Below is a small trained network, with its code and all its weights. Each question gives an input and a class and asks what happens when units are switched off, that is, made to give their printed mean instead of their output.

import numpy as np


def w(rows, s, z=0):
    codes = np.array(rows[::2]) - 128.0
    scale = np.full(codes.shape[1], s)
    scale[-1] = z or s
    return codes * scale


def f(y):
    return y / 2 * (1 + np.tanh(0.7978845608 * (y + 0.044715 * y**3)))


def log_softmax(a):
    a = a - a.max(-1, keepdims=True)
    return a - np.log(np.exp(a).sum(-1, keepdims=True))


def net(x, mask):
    res = np.array(x, float).reshape(1, 5) / 4 @ E
    y = f(res @ A[0][:, :-1].T + A[0][:, -1])
    res = res + np.where(mask, y, B[0][:, -1]) @ B[0][:, :-1]
    return log_softmax(res[-1] @ U[:, :-1].T + U[:, -1])


A, B = {}, {}
E = w([
[80,182,193,139,106,150,67,217,82],'x0',
[95,230,115,142,176,53,195,121,146],'x1',
[101,188,105,23,64,105,129,110,86],'x2',
[121,148,84,139,132,54,68,221,163],'x3',
[2,82,176,101,121,75,168,119,87],'x4',
],0.0096)
A[0] = w([
[148,149,61,78,115,42,159,67,172,197],'N1',
[203,103,170,202,170,219,132,61,140,186],'N2',
[183,75,131,188,177,151,98,135,191,253],'N3',
[181,85,94,201,129,137,118,172,171,182],'N4',
[40,182,160,177,177,67,151,134,113,169],'N5',
[133,140,134,57,1,227,78,124,60,179],'N6',
[148,175,93,147,174,123,29,184,161,211],'N7',
[79,65,166,195,179,89,153,123,108,173],'N8',
[134,244,102,118,87,121,94,153,103,218],'N9',
[59,60,143,52,56,137,135,139,71,248],'N10',
[151,124,84,143,82,113,74,169,120,255],'N11',
],0.0082,0.0033)
B[0] = w([
[140,67,169,54,237,44,201,22,165,245],'N1',
[114,175,12,191,184,216,172,95,108,248],'N2',
[37,78,77,245,162,170,109,103,193,243],'N3',
[69,46,119,173,156,141,79,117,175,216],'N4',
[57,228,119,107,135,90,119,170,102,254],'N5',
[253,110,103,48,109,163,43,88,50,251],'N6',
[186,92,169,229,115,81,107,190,174,239],'N7',
[13,121,87,126,82,166,157,165,156,218],'N8',
[224,140,173,155,180,109,141,211,127,233],'N9',
[63,59,175,30,108,148,145,175,86,250],'N10',
[198,66,160,160,159,91,21,113,137,196],'N11',
],0.0074,0.0083)
U = w([
[143,83,163,53,86,162,72,131,14,155],'0',
[127,98,139,55,180,46,219,56,181,221],'1',
[108,60,135,190,120,118,67,144,218,3],'2',
[88,126,53,174,181,255,181,97,133,162],'3',
[52,92,157,100,10,175,183,151,137,55],'4',
[169,202,204,164,160,102,141,193,115,16],'5',
[204,162,91,119,107,182,88,104,104,100],'6',
[19,211,125,110,118,87,126,155,83,215],'7',
],0.0077,0.0017)

Each question gives the input, the list of numbers given to net, and the class t.
The units are the neurons (one row each of A and B). Each row of codes is followed by its name. A weight is (code - 128) times the scale printed after its matrix; where a second scale follows, it is the last column's (A, B and U).
mask holds one flag per neuron, in row order. A switched-off neuron (its flag False) gives its mean, the last column of its row in B, instead of its output. The means were averaged over made-up inputs and are rounded, as every weight is.
A unit's drop is (log p(t) with every unit on - log p(t) with that unit switched off) / (log p(t) with every unit on - log p(t) with every unit switched off).
The circuit of an input: a set's keep is (log p(t) with only the set's units on - log p(t) with every unit switched off) / (log p(t) with every unit on - log p(t) with every unit switched off). Starting from all 11 units, units are removed one at a time, each time the one whose removal leaves the highest keep (on an exact tie, the one counted first), for as long as the keep stays at least 0.8.
units of the circuit, in order: the units of the circuit, biggest drop first
top k neurons: the k neurons with the biggest drops, biggest first
drop of u: that unit's drop, to one decimal
input [2,1,8,5,-4], class 5: units of the circuit, in order	N9
input [-2,1,8,8,-6], class 5: top 3 neurons	N9, N7, N3
input [5,-4,-4,1,6], class 4: units of the circuit, in order	N8, N10
input [1,-2,0,-4,0], class 0: units of the circuit, in order	N3, N6
input [-5,-7,-6,2,8], class 3: top 2 neurons	N3, N7
input [2,4,8,-8,4], class 0: top 2 neurons	N6, N10
input [4,-1,1,7,1], class 5: top 2 neurons	N3, N9
input [1,2,8,6,-8], class 5: top 2 neurons	N9, N7
input [5,-6,-8,0,3], class 3: top 2 neurons	N2, N8
input [2,-2,3,-1,2], class 0: drop of N8	0.0
input [4,-2,4,4,-1], class 0: drop of N6	0.6
input [-2,-5,6,8,-8], class 2: drop of N11	0.1
input [-3,7,3,3,-8], class 1: drop of N1	2.9
input [4,4,8,-6,-1], class 0: units of the circuit, in order	N6
